Below is a small trained network, with its code and all its weights. Each question gives an input and a class and asks what happens when units are switched off, that is, made to give their printed mean instead of their output.

import numpy as np


def w(rows, s, z=0):
    codes = np.array(rows[::2]) - 128.0
    scale = np.full(codes.shape[1], s)
    scale[-1] = z or s
    return codes * scale


def norm(h):
    return h / np.sqrt((h * h).mean(-1, keepdims=True) + 1e-5)


def f(y):
    return np.maximum(y, 0)


def log_softmax(a):
    a = a - a.max(-1, keepdims=True)
    return a - np.log(np.exp(a).sum(-1, keepdims=True))


def net(x, mask):
    res = np.array(x, float).reshape(1, 7) / 4 @ E
    u = 0
    for l in range(2):
        y = f(norm(res) @ A[l][:, :-1].T + A[l][:, -1])
        res = res + np.where(mask[u : u + 10], y, B[l][:, -1]) @ B[l][:, :-1]
        u += 10
    return log_softmax(norm(res)[-1] @ U[:, :-1].T + U[:, -1])


A, B = {}, {}
E = w([
[235,72,7,142,222,105],'x0',
[100,67,156,157,137,215],'x1',
[69,84,3,42,88,204],'x2',
[67,73,177,43,142,36],'x3',
[125,129,133,169,150,105],'x4',
[153,124,26,110,134,115],'x5',
[211,221,117,75,70,107],'x6',
],0.0065)
A[0] = w([
[202,200,113,215,136,102,74],'L0N1',
[34,127,181,159,57,184,48],'L0N2',
[201,93,128,120,74,132,188],'L0N3',
[70,174,182,131,106,149,87],'L0N4',
[149,112,142,101,111,74,66],'L0N5',
[128,88,175,153,134,90,89],'L0N6',
[95,23,199,169,170,60,25],'L0N7',
[170,167,182,6,2,79,3],'L0N8',
[113,125,177,120,110,197,57],'L0N9',
[92,129,196,164,76,206,17],'L0N10',
],0.0076,0.0054)
B[0] = w([
[163,226,114,199,122,98,237],'L0N1',
[149,145,127,189,99,147,251],'L0N2',
[131,193,79,136,146,103,235],'L0N3',
[139,66,111,114,95,140,216],'L0N4',
[97,146,158,86,119,112,148],'L0N5',
[125,147,124,129,179,120,179],'L0N6',
[54,164,152,100,254,45,224],'L0N7',
[104,206,141,29,91,50,227],'L0N8',
[135,150,147,136,161,192,178],'L0N9',
[138,159,188,169,87,223,208],'L0N10',
],0.0089,0.0034)
A[1] = w([
[9,87,172,119,135,109,144],'L1N1',
[100,123,190,169,87,195,60],'L1N2',
[170,121,193,157,65,103,88],'L1N3',
[130,153,175,136,91,110,84],'L1N4',
[62,91,228,152,231,79,2],'L1N5',
[159,125,56,94,207,90,82],'L1N6',
[120,135,186,150,69,212,4],'L1N7',
[57,153,47,135,55,172,148],'L1N8',
[132,18,8,138,142,152,65],'L1N9',
[102,167,201,154,131,110,119],'L1N10',
],0.011,0.0045)
B[1] = w([
[175,170,165,248,165,89,249],'L1N1',
[84,171,148,152,47,180,220],'L1N2',
[115,61,115,59,142,190,171],'L1N3',
[108,81,119,91,117,184,175],'L1N4',
[58,124,91,131,255,105,252],'L1N5',
[118,103,142,130,114,226,248],'L1N6',
[91,149,148,190,48,247,207],'L1N7',
[162,24,202,149,139,82,254],'L1N8',
[140,104,69,24,127,147,245],'L1N9',
[62,84,49,98,142,167,231],'L1N10',
],0.009,0.0055)
U = w([
[132,180,167,36,67,43,148],'0',
[81,126,186,182,61,209,183],'1',
[105,41,204,161,76,59,2],'2',
[237,192,82,222,146,113,117],'3',
[167,37,54,73,139,159,127],'4',
[62,115,144,167,251,89,141],'5',
],0.019,0.0063)

Each question gives the input, the list of numbers given to net, and the class t.
The units are the neurons (one row each of A and B). Each row of codes is followed by its name. A weight is (code - 128) times the scale printed after its matrix; where a second scale follows, it is the last column's (A, B and U).
mask holds one flag per neuron, layer by layer. A switched-off neuron (its flag False) gives its mean, the last column of its row in B, instead of its output. The means were averaged over made-up inputs and are rounded, as every weight is.
A unit's drop is (log p(t) with every unit on - log p(t) with that unit switched off) / (log p(t) with every unit on - log p(t) with every unit switched off).
unit that matters most: the unit with the biggest drop
top k neurons: the k neurons with the biggest drops, biggest first
k most important neurons of layer l: the k neurons of layer l with the biggest drops, biggest first
drop when u is switched off: that unit's drop, to one decimal
input [-3,-2,2,3,-4,4,1], class 0: top neuron => [L0N8]
input [-2,7,8,6,7,2,4], class 2: top 2 neurons => [L1N8 L1N1]
input [-6,5,2,6,4,-6,-6], class 5: 2 most important neurons of layer 1 => [L1N5 L1N1]
input [3,-2,-2,-5,7,8,-8], class 4: top 2 neurons => [L1N9 L1N1]
input [8,-7,1,-4,7,6,-3], class 4: top 4 neurons => [L1N9 L1N1 L1N6 L0N2]
input [-3,2,2,8,1,2,2], class 0: top 2 neurons => [L0N8 L1N5]
input [-1,-3,5,-4,5,1,1], class 4: 2 most important neurons of layer 0 => [L0N8 L0N10]
input [0,1,-1,-4,3,-4,5], class 3: top 2 neurons => [L0N1 L0N3]
input [-4,3,-5,3,-7,-5,-4], class 5: 2 most important neurons of layer 0 => [L0N7 L0N6]
input [-8,6,6,4,-3,6,6], class 0: top 2 neurons => [L0N8 L1N6]
input [-8,4,2,8,7,1,-1], class 5: top 2 neurons => [L0N7 L1N5]
input [-1,-6,-4,0,0,4,5], class 0: top 2 neurons => [L0N8 L1N1]
input [-7,-2,-2,-4,5,-1,8], class 0: top 2 neurons => [L0N8 L1N6]
input [-3,-4,-4,8,-1,-2,1], class 5: unit that matters most => L1N5
input [-3,-7,5,-3,8,-5,2], class 0: drop when L0N8 is switched off => 0.8
input [-1,-1,-1,8,-5,-5,1], class 5: drop when L1N1 is switched off => 0.2
input [-2,-3,-3,-8,-3,7,-8], class 3: drop when L0N1 is switched off => 0.1
